Below are the code and all the weights of a small trained network. Each question names an input and a class and asks about switching units off, where a switched-off unit gives its printed mean instead of its output.

import numpy as np


def w(rows, s, z=0):
    codes = np.array(rows[::2]) - 128.0
    scale = np.full(codes.shape[1], s)
    scale[-1] = z or s
    return codes * scale


def f(y):
    return np.maximum(y, 0)


def log_softmax(a):
    a = a - a.max(-1, keepdims=True)
    return a - np.log(np.exp(a).sum(-1, keepdims=True))


def net(x, mask):
    res = np.array(x, float).reshape(1, 3) / 4 @ E
    y = f(res @ A[0][:, :-1].T + A[0][:, -1])
    res = res + np.where(mask, y, B[0][:, -1]) @ B[0][:, :-1]
    return log_softmax(res[-1] @ U[:, :-1].T + U[:, -1])


A, B = {}, {}
E = w([
[187,49,117,95,27],'x0',
[95,172,5,57,142],'x1',
[223,178,190,64,166],'x2',
],0.017)
A[0] = w([
[136,207,93,54,188,151],'neuron 0',
[107,48,98,123,33,126],'neuron 1',
[131,31,175,182,88,191],'neuron 2',
[141,67,125,229,62,172],'neuron 3',
[189,94,146,39,99,47],'neuron 4',
[240,111,112,63,54,80],'neuron 5',
[7,135,121,210,171,232],'neuron 6',
[96,113,88,155,122,125],'neuron 7',
[167,138,220,220,151,254],'neuron 8',
[107,136,38,75,72,150],'neuron 9',
],0.013,0.008)
B[0] = w([
[84,104,126,57,252,229],'neuron 0',
[83,54,131,76,125,230],'neuron 1',
[81,102,147,197,178,237],'neuron 2',
[56,83,143,145,154,229],'neuron 3',
[133,166,107,226,116,198],'neuron 4',
[115,146,44,184,115,233],'neuron 5',
[165,200,76,208,114,242],'neuron 6',
[158,139,104,107,69,170],'neuron 7',
[160,162,225,159,112,250],'neuron 8',
[149,107,75,69,90,230],'neuron 9',
],0.014,0.022)
U = w([
[115,176,116,205,88,195],'0',
[15,108,137,94,186,228],'1',
[156,186,7,111,109,60],'2',
[105,82,90,31,13,2],'3',
[198,192,216,82,139,94],'4',
],0.013,0.0027)

Each question gives the input, the list of numbers given to net, and the class t.
The units are the neurons (one row each of A and B). Each row of codes is followed by its name. A weight is (code - 128) times the scale printed after its matrix; where a second scale follows, it is the last column's (A, B and U).
mask holds one flag per neuron, in row order. A switched-off neuron (its flag False) gives its mean, the last column of its row in B, instead of its output. The means were averaged over made-up inputs and are rounded, as every weight is.
A unit's drop is (log p(t) with every unit on - log p(t) with that unit switched off) / (log p(t) with every unit on - log p(t) with every unit switched off).
The circuit of an input: a set's keep is (log p(t) with only the set's units on - log p(t) with every unit switched off) / (log p(t) with every unit on - log p(t) with every unit switched off). Starting from all 10 units, units are removed one at a time, each time the one whose removal leaves the highest keep (on an exact tie, the one counted first), for as long as the keep stays at least 0.8.
units of the circuit, in order: the units of the circuit, biggest drop first
unit that matters most: the unit with the biggest drop
top k neurons: the k neurons with the biggest drops, biggest first
drop when u is switched off: that unit's drop, to one decimal
input [3,-8,-7], class 1: unit that matters most	neuron 3
input [1,7,0], class 3: units of the circuit, in order	[neuron 6; neuron 9]
input [-8,-3,1], class 4: units of the circuit, in order	[neuron 5; neuron 8]
input [-7,-7,1], class 4: top 3 neurons	[neuron 8; neuron 5; neuron 4]
input [8,0,-3], class 1: top 2 neurons	[neuron 2; neuron 3]
input [0,5,-3], class 2: top 2 neurons	[neuron 6; neuron 3]
input [-1,1,-6], class 2: units of the circuit, in order	[neuron 6; neuron 8]
input [0,1,-5], class 2: units of the circuit, in order	[neuron 6; neuron 8]
input [-1,0,-4], class 0: top 2 neurons	[neuron 0; neuron 9]
input [3,-6,0], class 1: top 2 neurons	[neuron 6; neuron 3]
input [6,4,0], class 3: top 2 neurons	[neuron 6; neuron 1]
input [1,-5,-5], class 1: top 4 neurons	[neuron 3; neuron 1; neuron 4; neuron 5]
input [0,-6,2], class 4: top 2 neurons	[neuron 8; neuron 5]
input [-5,-1,-1], class 0: units of the circuit, in order	[neuron 6]
input [0,-7,6], class 4: top 2 neurons	[neuron 8; neuron 6]
input [0,4,-8], class 2: drop when neuron 6 is switched off	3.1
input [3,8,-1], class 3: drop when neuron 6 is switched off	0.2
input [-7,0,1], class 4: drop when neuron 1 is switched off	0.1
input [0,-2,5], class 4: drop when neuron 2 is switched off	0.1
input [2,-4,-1], class 1: top neuron	[neuron 6]
